[[118 141 125]
 [128 143 131]
 [124 133 134]
 [102 139 119]
 [144 131 113]]
->
[[118 141 125]
 [124 133 134]
 [144 131 113]]

[[129 128 129 125 126 129]
 [130 118 127 129 129 131]
 [130 126 129 129 127 127]
 [129 106 124 129 133 138]
 [128 104 123 130 134 141]
 [130 125 127 129 129 127]
 [129 126 133 130 124 126]
 [127 134 128 127 128 127]]
->
[[129 128 129 125 126 129]
 [130 126 129 129 127 127]
 [128 104 123 130 134 141]
 [129 126 133 130 124 126]]

[[124 141 123 128 123 125]
 [130 127 147 132 135 135]
 [131 137 122 130 115 133]
 [123 127 133 131 146 118]
 [123 121 122 134 151 123]
 [127 127 125 122 133 117]]
->
[[124 141 123 128 123 125]
 [131 137 122 130 115 133]
 [123 121 122 134 151 123]]

[[108 113 130 116 124 133 122 119 125 125 126]
 [118 131 102 125 116 133 142 146 136 135 126]
 [129 133 108 121 147 128 135 149 128 144 128]
 [105 127 133 107 123 131 138 113 130 123 146]
 [128 128 129 119 150 127 127 131 122 134 130]
 [152 151 115 143 128 123 142 146 138 138 133]]
->
[[108 113 130 116 124 133 122 119 125 125 126]
 [129 133 108 121 147 128 135 149 128 144 128]
 [128 128 129 119 150 127 127 131 122 134 130]]

[[119 126 155 107 137 132 143 149 128 122 102 137 144 120]
 [111 128 121 125 107 145 115 132 134 158 122 110 148 137]]
->
[[119 126 155 107 137 132 143 149 128 122 102 137 144 120]]

[[125 130 132 152 127 114 128 124]
 [126 132 129 129 129 128 128 129]
 [128 125 111 131 127 136 135 130]
 [122 128 118 129 124 128 129 124]
 [131 131 139 126 133 125 118 130]]
->
[[125 130 132 152 127 114 128 124]
 [128 125 111 131 127 136 135 130]
 [131 131 139 126 133 125 118 130]]

[[124 129]
 [138 126]
 [109 105]
 [129 104]
 [112 136]
 [137 132]
 [123 126]
 [117 129]
 [144 115]
 [139 130]]
->
[[124 129]
 [109 105]
 [112 136]
 [123 126]
 [144 115]]

[[111 137 110 127 111 122 118]
 [141 133 147 141 154 137 124]
 [151 122 157 137 148 137 131]
 [135 123 127 123 136 123 130]
 [139 128 138 131 142 123 117]
 [120 122 116 121 110 118 124]
 [118 145 115 132 135 124 117]
 [113 137 115 129 114 121 113]
 [122 137 127 135 132 126 114]
 [122 137 119 129 133 118 109]
 [119 134 108 122 128 118 122]]
->
[[111 137 110 127 111 122 118]
 [151 122 157 137 148 137 131]
 [139 128 138 131 142 123 117]
 [118 145 115 132 135 124 117]
 [122 137 127 135 132 126 114]
 [119 134 108 122 128 118 122]]

[[137 158]
 [117 142]
 [140 153]]
->
[[137 158]
 [140 153]]
---
[[128 104 138 100 102]
 [133 117 135 115 117]
 [127 128 128 135 121]]
->
[128 117 128]

[[127 132 118 108]
 [124 130 135 157]
 [114 126 124 113]
 [136 114 128 132]
 [111 126 145 147]]
->
[127 130 124 132]

[[106 119 105 129]
 [131 116 138 126]
 [146 143 127 140]]
->
[106 116 127]

[[144 118 114 142 122]
 [128 138 123 117 130]
 [129 126 132 107 137]
 [125 130 155 113 125]]
->
[144 138 132 113]

[[116 120]
 [132 150]]
->
[116 150]

[[137 141 137]
 [103 134 122]
 [125 120 157]]
->
[137 134 157]
---
[[124 127 145 135 150]
 [100 121 156 121 128]
 [148 146 115 139 143]
 [129 139 142 139 156]
 [102 115 147 117 115]]
->
[[121 156]
 [146 115]]

[[139 113 137 122]
 [117 129 105 123]
 [120 129 109 134]
 [142 131 151 149]
 [146 129 109 136]]
->
[[129 105]
 [129 109]]

[[103 133 135]
 [138 136 122]
 [138 135 122]]
->
[[136 122]
 [135 122]]

[[124 129 137 135]
 [129 151 116 131]
 [120 151 111 107]
 [120 107 126 136]]
->
[[151 116]
 [151 111]]

[[127 119 133]
 [101 131 113]
 [105 132 116]]
->
[[131 113]
 [132 116]]

[[155 140 133 146 146]
 [146 135 131 139 140]
 [136 131 134 137 137]
 [140 134 140 148 142]
 [133 130 127 135 135]]
->
[[135 131]
 [131 134]]

[[121 134 138]
 [138 139 108]
 [140 142 145]
 [146 124 154]]
->
[[139 108]
 [142 145]]

[[130 129 129 128 128]
 [128 125 129 125 137]
 [106 117 140 121 121]
 [106 120 135 126 109]]
->
[[125 129]
 [117 140]]

[[117 137 119]
 [120 120 149]
 [144 102 142]]
->
[[120 149]
 [102 142]]
